[[  4 -21   5  42   6]
 [ -4  14 -18  -3 -27]
 [-11 -11  -1 -21  13]
 [-22 -25  28 -19  28]
 [ 22 -47  54  11   0]]
:
[[  4 -21]
 [ -4  14]]

[[ 24 -44  54   4  -4]
 [ 37   5 -34   4  35]
 [-39  59  -9 -67  59]]
:
[[ 24 -44]
 [ 37   5]]

[[-26 -65   7  12   9]
 [  7   4 -11 -11  32]
 [-14   0 -10 -14   5]
 [ -9 -24  29  -8  -6]]
:
[[-26 -65]
 [  7   4]]

[[ 21  21  21]
 [-22 -23 -23]
 [ 21  20  20]
 [ 37  38  38]
 [ 53  53  53]]
:
[[ 21  21]
 [-22 -23]]

[[ -8  17  11  12  18]
 [ -4  -8  69  25 -11]
 [  2  -4   1  -5 -26]
 [ 37   0   1  11   2]
 [ 14  23 -47 -15   9]]
:
[[-8 17]
 [-4 -8]]

[[ 12  23  -4  22]
 [ 11  22  -6  26]
 [  0   8   3   0]
 [ 27  43 -41  49]
 [ -5 -11  10 -12]]
:
[[12 23]
 [11 22]]

[[-52 -20 -13]
 [  1   5   3]
 [ 18 -11   1]
 [  5  -4   3]
 [ 42  11 -35]]
:
[[-52 -20]
 [  1   5]]

[[ -1  -1 -19 -43 -53]
 [-52 -52 -51 -48 -54]
 [-57 -57 -68 -62 -42]
 [-34 -34 -36 -17   8]]
:
[[ -1  -1]
 [-52 -52]]
---
[[  9  31  11   1  10   9]
 [ -3  57  -2 -27  17 -14]
 [ -2 -65  -4  24 -21   8]
 [-10 -14 -12  -8  -5 -13]
 [  1  66   2 -25  20  -9]
 [  2 -59   1  27 -18  13]
 [ -9  10 -10 -17   2 -16]
 [ -1 -65  -3  25 -20   9]
 [ -1 -65  -3  25 -20   9]
 [  0   0   0   0   0   0]
 [  4 -50   3  27 -15  15]]
:
[[  4 -50   3  27 -15  15]
 [  0   0   0   0   0   0]
 [ -1 -65  -3  25 -20   9]
 [ -1 -65  -3  25 -20   9]
 [ -9  10 -10 -17   2 -16]
 [  2 -59   1  27 -18  13]
 [  1  66   2 -25  20  -9]
 [-10 -14 -12  -8  -5 -13]
 [ -2 -65  -4  24 -21   8]
 [ -3  57  -2 -27  17 -14]
 [  9  31  11   1  10   9]]

[[-33  -4 -17 -12   2 -45 -37]
 [ -7  34  -9 -13  23 -36  19]
 [-42   3  27   0 -33   1 -49]
 [  9   0 -11 -22  -1  -5 -21]
 [-29  -1  20  -5  16   6  16]
 [ 27 -15 -35  -2   0  19  -1]]
:
[[ 27 -15 -35  -2   0  19  -1]
 [-29  -1  20  -5  16   6  16]
 [  9   0 -11 -22  -1  -5 -21]
 [-42   3  27   0 -33   1 -49]
 [ -7  34  -9 -13  23 -36  19]
 [-33  -4 -17 -12   2 -45 -37]]

[[-37  42  46  44 -36 -37 -37 -34  46 -41 -39]
 [-60  54  58  54 -60 -60 -60 -57  58 -64 -62]
 [  9  -3   2   0  10   9  10  14   2   3   6]]
:
[[  9  -3   2   0  10   9  10  14   2   3   6]
 [-60  54  58  54 -60 -60 -60 -57  58 -64 -62]
 [-37  42  46  44 -36 -37 -37 -34  46 -41 -39]]

[[-45 -20 -23  11  52 -30 -33  -1  18 -12   2]
 [-18 -13 -26  -4  -1 -16 -16  14 -21  30 -43]
 [-46 -17  -8   5  11  -9   9   6 -18 -22  21]]
:
[[-46 -17  -8   5  11  -9   9   6 -18 -22  21]
 [-18 -13 -26  -4  -1 -16 -16  14 -21  30 -43]
 [-45 -20 -23  11  52 -30 -33  -1  18 -12   2]]

[[ 44  12  15 -26  -8  17]
 [ -8 -65  46   4  48  13]
 [-15  36 -44 -14 -17  14]
 [ 39   1 -19 -26  -3  -1]
 [-33 -15 -53  39   3  41]
 [  7 -32   4  16   0  31]
 [-22  30  34  32  16   4]
 [  9 -17  26  34 -57  47]
 [ 16  16 -53 -34 -13 -18]
 [ 40 -18  22  -3  -4 -44]]
:
[[ 40 -18  22  -3  -4 -44]
 [ 16  16 -53 -34 -13 -18]
 [  9 -17  26  34 -57  47]
 [-22  30  34  32  16   4]
 [  7 -32   4  16   0  31]
 [-33 -15 -53  39   3  41]
 [ 39   1 -19 -26  -3  -1]
 [-15  36 -44 -14 -17  14]
 [ -8 -65  46   4  48  13]
 [ 44  12  15 -26  -8  17]]

[[ 26 -20  -2]
 [-10  -4  16]
 [ 27 -61 -13]
 [-22  30 -13]
 [ 21 -34  20]]
:
[[ 21 -34  20]
 [-22  30 -13]
 [ 27 -61 -13]
 [-10  -4  16]
 [ 26 -20  -2]]

[[  9   6   7  -3 -20  -4   7 -12  -1   6  -5  11   0   4 -11   0]
 [ -2  -7   5   3 -18   5  -2  -7  -5  -7   0   6 -10  -5  -2   4]
 [ 31  44 -14 -35  -7   7  13  -8 -10 -15  57  -5  -3 -13 -12 -29]
 [ -6 -15 -14   9   9  -2  -2  -9  11   5   1  14 -15  16  -8  13]
 [ -8  -2  -4   2   6   5   7  -6   0  -2   2   5   3   7  -7   5]]
:
[[ -8  -2  -4   2   6   5   7  -6   0  -2   2   5   3   7  -7   5]
 [ -6 -15 -14   9   9  -2  -2  -9  11   5   1  14 -15  16  -8  13]
 [ 31  44 -14 -35  -7   7  13  -8 -10 -15  57  -5  -3 -13 -12 -29]
 [ -2  -7   5   3 -18   5  -2  -7  -5  -7   0   6 -10  -5  -2   4]
 [  9   6   7  -3 -20  -4   7 -12  -1   6  -5  11   0   4 -11   0]]

[[  6 -22]
 [  1 -24]
 [-11 -68]]
:
[[-11 -68]
 [  1 -24]
 [  6 -22]]

[[ 7 -5]
 [38 61]
 [10 63]]
:
[[10 63]
 [38 61]
 [ 7 -5]]
